Below is a small trained network, with its code and all its weights. Each question gives an input and a class and asks what happens when units are switched off, that is, made to give their printed mean instead of their output.

import numpy as np


def w(rows, s, z=0):
    codes = np.array(rows[::2]) - 128.0
    scale = np.full(codes.shape[1], s)
    scale[-1] = z or s
    return codes * scale


def f(y):
    return y / 2 * (1 + np.tanh(0.7978845608 * (y + 0.044715 * y**3)))


def log_softmax(a):
    a = a - a.max(-1, keepdims=True)
    return a - np.log(np.exp(a).sum(-1, keepdims=True))


def net(x, mask):
    res = np.array(x, float).reshape(1, 5) / 4 @ E
    y = f(res @ A[0][:, :-1].T + A[0][:, -1])
    res = res + np.where(mask, y, B[0][:, -1]) @ B[0][:, :-1]
    return log_softmax(res[-1] @ U[:, :-1].T + U[:, -1])


A, B = {}, {}
E = w([
[210,134,22,213,203,248],'x0',
[254,248,175,216,82,121],'x1',
[144,187,33,26,66,182],'x2',
[107,165,119,140,141,121],'x3',
[105,172,128,130,150,126],'x4',
],0.008)
A[0] = w([
[155,134,123,185,92,120,74],'n1',
[87,116,174,83,94,57,53],'n2',
[33,159,199,103,82,100,222],'n3',
[158,116,96,152,226,220,55],'n4',
[185,172,195,138,104,89,128],'n5',
[87,116,139,128,172,127,240],'n6',
[122,80,179,206,190,89,45],'n7',
[82,119,181,227,207,98,28],'n8',
[141,143,156,142,103,59,119],'n9',
[71,152,237,107,110,121,177],'n10',
[230,163,127,179,122,73,68],'n11',
[66,67,68,126,156,122,52],'n12',
[77,63,119,124,211,114,49],'n13',
[145,109,108,187,123,180,2],'n14',
[128,82,143,197,218,52,34],'n15',
[109,175,27,60,69,198,200],'n16',
[112,69,196,188,145,153,50],'n17',
[52,62,112,118,175,180,42],'n18',
[112,89,194,176,198,137,52],'n19',
[123,147,111,184,183,248,17],'n20',
[51,53,54,116,195,116,45],'n21',
[78,123,127,213,197,197,69],'n22',
[108,71,152,138,129,251,102],'n23',
[151,156,102,77,137,142,6],'n24',
[132,91,69,160,211,203,114],'n25',
[161,83,114,176,194,254,7],'n26',
],0.0099,0.002)
B[0] = w([
[139,174,162,182,186,157,161],'n1',
[87,25,113,167,171,37,216],'n2',
[149,85,81,182,99,33,235],'n3',
[47,29,118,108,136,37,236],'n4',
[128,94,170,185,214,121,203],'n5',
[60,86,173,155,147,152,174],'n6',
[236,195,77,48,10,212,210],'n7',
[192,165,93,78,64,212,215],'n8',
[80,97,173,220,151,82,173],'n9',
[68,47,54,107,108,103,215],'n10',
[109,168,178,206,198,250,216],'n11',
[117,229,227,187,161,209,209],'n12',
[125,113,164,142,221,190,211],'n13',
[91,129,153,164,174,51,171],'n14',
[188,155,44,9,69,156,207],'n15',
[223,162,98,68,30,222,255],'n16',
[205,165,111,77,82,153,184],'n17',
[173,229,171,210,177,183,221],'n18',
[147,170,45,62,58,154,193],'n19',
[64,79,153,145,139,3,223],'n20',
[140,204,216,199,197,203,245],'n21',
[149,73,96,118,104,71,200],'n22',
[155,112,142,134,83,111,181],'n23',
[176,137,29,111,83,194,150],'n24',
[51,52,111,121,69,79,240],'n25',
[82,29,101,148,154,28,240],'n26',
],0.0067,0.0096)
U = w([
[67,90,114,107,148,62,213],'0',
[168,204,66,2,59,220,190],'1',
[121,213,204,229,236,227,4],'2',
],0.008,0.0024)

Each question gives the input, the list of numbers given to net, and the class t.
The units are the neurons (one row each of A and B). Each row of codes is followed by its name. A weight is (code - 128) times the scale printed after its matrix; where a second scale follows, it is the last column's (A, B and U).
mask holds one flag per neuron, in row order. A switched-off neuron (its flag False) gives its mean, the last column of its row in B, instead of its output. The means were averaged over made-up inputs and are rounded, as every weight is.
A unit's drop is (log p(t) with every unit on - log p(t) with that unit switched off) / (log p(t) with every unit on - log p(t) with every unit switched off).
unit that matters most: the unit with the biggest drop
k most important neurons: the k neurons with the biggest drops, biggest first
drop when u is switched off: that unit's drop, to one decimal
input [7,-2,-7,-3,6], class 0: unit that matters most	n26
input [8,-8,6,5,2], class 0: 4 most important neurons	[n25 n4 n26 n20]
input [-6,-2,-7,1,7], class 1: 2 most important neurons	[n7 n8]
input [-4,4,3,-3,-2], class 0: 4 most important neurons	[n21 n18 n12 n13]
input [-4,-7,-6,2,2], class 2: 4 most important neurons	[n21 n13 n18 n12]
input [4,4,4,-6,-1], class 0: 2 most important neurons	[n7 n21]
input [0,5,-5,-8,7], class 1: 2 most important neurons	[n7 n21]
input [4,-5,1,-8,-1], class 2: 2 most important neurons	[n21 n18]
input [5,6,-7,2,-4], class 1: 3 most important neurons	[n7 n15 n8]
input [-5,-5,-6,-2,-3], class 1: 2 most important neurons	[n7 n15]
input [8,6,1,-8,-3], class 0: drop when n4 is switched off	0.0
input [-5,6,-6,-7,2], class 1: drop when n13 is switched off	0.1
input [3,-7,6,-3,6], class 2: drop when n15 is switched off	0.2
input [3,7,6,-5,6], class 2: unit that matters most	n11
input [-2,6,5,2,3], class 2: drop when n5 is switched off	0.5
